Here is a tiny trained network, its code and every weight. The questions are about switching its units off for an input and a class, where a switched-off unit gives its printed mean instead of its output.

import numpy as np


def w(rows, s, z=0):
    codes = np.array(rows[::2]) - 128.0
    scale = np.full(codes.shape[1], s)
    scale[-1] = z or s
    return codes * scale


def f(y):
    return y / 2 * (1 + np.tanh(0.7978845608 * (y + 0.044715 * y**3)))


def log_softmax(a):
    a = a - a.max(-1, keepdims=True)
    return a - np.log(np.exp(a).sum(-1, keepdims=True))


def net(x, mask):
    res = np.array(x, float).reshape(1, 6) / 4 @ E
    y = f(res @ A[0][:, :-1].T + A[0][:, -1])
    res = res + np.where(mask, y, B[0][:, -1]) @ B[0][:, :-1]
    return log_softmax(res[-1] @ U[:, :-1].T + U[:, -1])


A, B = {}, {}
E = w([
[131,128,127,129],'x0',
[18,197,130,155],'x1',
[61,74,109,6],'x2',
[102,65,1,193],'x3',
[127,125,131,130],'x4',
[131,126,131,130],'x5',
],0.0078)
A[0] = w([
[255,36,138,100,126],'n1',
[144,174,200,88,93],'n2',
[210,199,145,252,91],'n3',
[52,184,137,145,2],'n4',
[145,175,203,87,94],'n5',
[159,188,198,77,58],'n6',
],0.008,0.0042)
B[0] = w([
[16,245,128,159,218],'n1',
[153,108,57,168,173],'n2',
[130,112,102,3,254],'n3',
[61,218,114,123,148],'n4',
[143,102,58,173,176],'n5',
[129,107,46,157,172],'n6',
],0.011,0.0062)
U = w([
[75,216,137,149,20],'0',
[138,111,135,127,254],'1',
[150,79,47,179,56],'2',
[137,107,121,9,51],'3',
[140,114,164,138,245],'4',
[141,121,160,135,223],'5',
[164,84,185,158,5],'6',
],0.015,0.0084)

Each question gives the input, the list of numbers given to net, and the class t.
The units are the neurons (one row each of A and B). Each row of codes is followed by its name. A weight is (code - 128) times the scale printed after its matrix; where a second scale follows, it is the last column's (A, B and U).
mask holds one flag per neuron, in row order. A switched-off neuron (its flag False) gives its mean, the last column of its row in B, instead of its output. The means were averaged over made-up inputs and are rounded, as every weight is.
A unit's drop is (log p(t) with every unit on - log p(t) with that unit switched off) / (log p(t) with every unit on - log p(t) with every unit switched off).
The circuit of an input: a set's keep is (log p(t) with only the set's units on - log p(t) with every unit switched off) / (log p(t) with every unit on - log p(t) with every unit switched off). Starting from all 6 units, units are removed one at a time, each time the one whose removal leaves the highest keep (on an exact tie, the one counted first), for as long as the keep stays at least 0.8.
circuit, biggest first: the units of the circuit, biggest drop first
unit that matters most: the unit with the biggest drop
k most important neurons: the k neurons with the biggest drops, biggest first
drop when u is switched off: that unit's drop, to one decimal
input [2,7,-8,-2,0,5], class 3: 2 most important neurons	(n3; n1)
input [-2,0,-6,-2,-5,0], class 3: unit that matters most	n3
input [6,0,5,2,1,-4], class 4: circuit, biggest first	(n3; n6)
input [-6,-4,6,-6,7,-2], class 5: 2 most important neurons	(n3; n1)
input [-5,-8,7,5,2,-2], class 0: 2 most important neurons	(n1; n3)
input [6,5,-7,0,-4,2], class 3: 2 most important neurons	(n3; n1)
input [-2,-1,7,-6,8,8], class 1: circuit, biggest first	(n3; n5)
input [-7,2,-6,7,3,8], class 1: drop when n3 is switched off	0.3
input [5,-7,-4,0,-7,6], class 0: drop when n1 is switched off	1.2
input [-1,7,-8,-3,-3,8], class 1: drop when n1 is switched off	0.8
